Below is a small trained network, with its code and all its weights. Each question gives an input and a target symbol and asks what happens when units are switched off, that is, made to give their printed mean instead of their output.

import numpy as np


def w(rows, s, z=0):
    codes = np.array(rows[::2]) - 128.0
    scale = np.full(codes.shape[1], s)
    scale[-1] = z or s
    return codes * scale


def norm(h):
    return h / np.sqrt((h * h).mean(-1, keepdims=True) + 1e-5)


def f(y):
    return y / 2 * (1 + np.tanh(0.7978845608 * (y + 0.044715 * y**3)))


def softmax(a):
    e = np.exp(a - a.max(-1, keepdims=True))
    return e / e.sum(-1, keepdims=True)


def log_softmax(a):
    a = a - a.max(-1, keepdims=True)
    return a - np.log(np.exp(a).sum(-1, keepdims=True))


def net(x, mask):
    ids = ['γεζξσφ'.index(c) for c in x.split()]
    T = len(ids)
    res = E[ids] + P[:T]
    r = norm(res)
    for j in range(2):
        rows = slice(2 * j, 2 * j + 2)
        q, k, v = (r @ M[0][rows].T for M in (Q, K, V))
        z = softmax(np.where(np.tri(T) > 0, q @ k.T / 2**0.5, -1e9)) @ v
        o = O[0][rows]
        res = res + np.where(mask[j], z, o[:, -1]) @ o[:, :-1]
    y = f(norm(res) @ A[0][:, :-1].T + A[0][:, -1])
    res = res + np.where(mask[2:18], y, B[0][:, -1]) @ B[0][:, :-1]
    return log_softmax(norm(res)[-1] @ U[:, :-1].T + U[:, -1])


Q, K, V, O, A, B = {}, {}, {}, {}, {}, {}
E = w([
[18,110,156,20,180,230],'γ',
[186,210,159,148,57,165],'ε',
[131,230,178,174,195,39],'ζ',
[35,184,95,173,175,147],'ξ',
[78,4,130,178,121,118],'σ',
[125,143,250,81,232,96],'φ',
],0.0039)
P = w([
[101,105,112,99,97,77],'0',
[143,85,218,180,161,217],'1',
[199,104,64,100,148,155],'2',
[123,126,142,168,146,153],'3',
[65,212,72,115,2,142],'4',
[132,111,193,180,146,164],'5',
],0.0072)
Q[0] = w([
[117,149,198,120,53,135],'h1',
[93,137,208,186,145,101],'h1',
[75,161,26,83,2,48],'h2',
[205,77,61,37,225,176],'h2',
],0.0072)
K[0] = w([
[206,66,148,73,119,186],'h1',
[170,122,197,171,155,196],'h1',
[216,101,11,93,135,113],'h2',
[2,111,175,8,27,81],'h2',
],0.007)
V[0] = w([
[10,225,46,124,132,98],'h1',
[168,59,115,69,209,74],'h1',
[251,255,186,168,75,91],'h2',
[62,237,186,15,58,244],'h2',
],0.006)
O[0] = w([
[135,194,195,205,157,156,68],'h1',
[156,143,163,60,94,94,104],'h1',
[199,168,242,119,75,128,27],'h2',
[164,191,65,47,102,254,255],'h2',
],0.0082,0.003)
A[0] = w([
[37,163,122,204,85,169,162],'n1',
[254,94,108,31,165,119,21],'n2',
[197,217,216,156,87,120,113],'n3',
[15,142,106,230,191,158,28],'n4',
[92,71,188,58,162,155,141],'n5',
[113,61,182,107,122,170,108],'n6',
[168,172,180,172,152,75,76],'n7',
[215,92,87,111,194,130,173],'n8',
[204,63,78,125,191,169,46],'n9',
[196,182,218,166,195,47,38],'n10',
[128,126,55,163,169,22,21],'n11',
[147,224,195,63,54,194,6],'n12',
[92,78,215,34,237,130,4],'n13',
[166,157,17,80,98,144,54],'n14',
[138,87,105,171,110,178,74],'n15',
[191,232,144,89,95,183,32],'n16',
],0.0066,0.0036)
B[0] = w([
[217,191,148,98,175,69,215],'n1',
[204,152,215,122,125,34,149],'n2',
[118,36,153,106,179,197,255],'n3',
[249,145,146,180,128,116,200],'n4',
[120,179,45,152,148,89,206],'n5',
[74,120,74,133,106,137,163],'n6',
[25,104,195,100,148,166,131],'n7',
[120,111,194,161,70,12,192],'n8',
[61,147,218,134,132,18,168],'n9',
[1,175,195,121,190,135,155],'n10',
[121,87,48,135,85,169,129],'n11',
[191,55,105,130,75,103,249],'n12',
[224,200,112,46,112,24,147],'n13',
[33,218,83,77,152,182,211],'n14',
[142,166,96,122,102,68,139],'n15',
[126,28,146,168,57,138,229],'n16',
],0.0059,0.0032)
U = w([
[87,167,67,90,150,208,97],'γ',
[195,75,165,109,83,178,175],'ε',
[49,138,254,156,164,134,179],'ζ',
[191,200,139,232,172,143,117],'ξ',
[73,46,88,199,132,67,5],'σ',
[147,175,159,53,93,33,90],'φ',
],0.0077,0.0018)

Each question gives the input, a string of symbols that net reads in full, and the target symbol t.
The units are the heads (2 rows each of Q, K, V and O) and the neurons (one row each of A and B). Each row of codes is followed by its name. A weight is (code - 128) times the scale printed after its matrix; where a second scale follows, it is the last column's (O, A, B and U).
mask holds one flag per unit, heads first, then neurons. A switched-off unit (its flag False) gives its mean, the last column of its rows in O or B, instead of its output. The means were averaged over made-up inputs and are rounded, as every weight is.
A unit's drop is (log p(t) with every unit on - log p(t) with that unit switched off) / (log p(t) with every unit on - log p(t) with every unit switched off).
The circuit of an input: a set's keep is (log p(t) with only the set's units on - log p(t) with every unit switched off) / (log p(t) with every unit on - log p(t) with every unit switched off). Starting from the 12 units with the biggest drops (on a tie, the unit counted first), units are removed one at a time, each time the one whose removal leaves the highest keep (on an exact tie, the one counted first), for as long as the keep stays at least 0.8.
units of the circuit, in order: the units of the circuit, biggest drop first
most important unit: the unit with the biggest drop
k most important neurons: the k neurons with the biggest drops, biggest first
heads that matter: for each layer, one digit per head in row order, 1 if its drop is at least 0.15 and else 0, layers parted by /
drop of u: that unit's drop, to one decimal
input σ γ σ γ φ, target σ: heads that matter	01
input γ ζ ε γ ζ, target ε: units of the circuit, in order	(h2; n12; n3)
input φ γ ε γ φ ξ, target ξ: units of the circuit, in order	(n4)
input ζ ε ε, target ζ: heads that matter	01
input ζ ε ζ φ σ, target ζ: heads that matter	01
input γ ε ζ ε γ, target ζ: heads that matter	01
input γ γ ε σ ε, target ε: heads that matter	01
input γ γ φ φ γ, target φ: 2 most important neurons	(n1; n14)
input σ γ ξ γ γ, target ξ: units of the circuit, in order	(h2; h1; n4; n1)
input ζ γ γ, target ζ: heads that matter	11
input γ φ ε ε ξ, target ε: heads that matter	01
input φ σ σ, target φ: heads that matter	10
input ξ γ γ, target ξ: heads that matter	10
input ζ φ φ, target ζ: units of the circuit, in order	(h2; n10)
input ζ σ φ γ σ, target φ: units of the circuit, in order	(h2; n1)
input γ ζ ζ γ φ, target ζ: heads that matter	01
input φ γ ξ, target φ: 2 most important neurons	(n8; n2)
input ζ ζ σ, target ζ: heads that matter	11
input σ ζ γ, target σ: heads that matter	01
input ξ σ ζ, target ξ: units of the circuit, in order	(h1)
input φ ε γ, target φ: most important unit	h1
input ζ γ ζ ζ ξ, target ζ: drop of h2	1.1
input σ σ ε σ φ, target ε: drop of n1	0.0
input ζ γ ζ γ γ ζ, target ζ: drop of h2	1.9
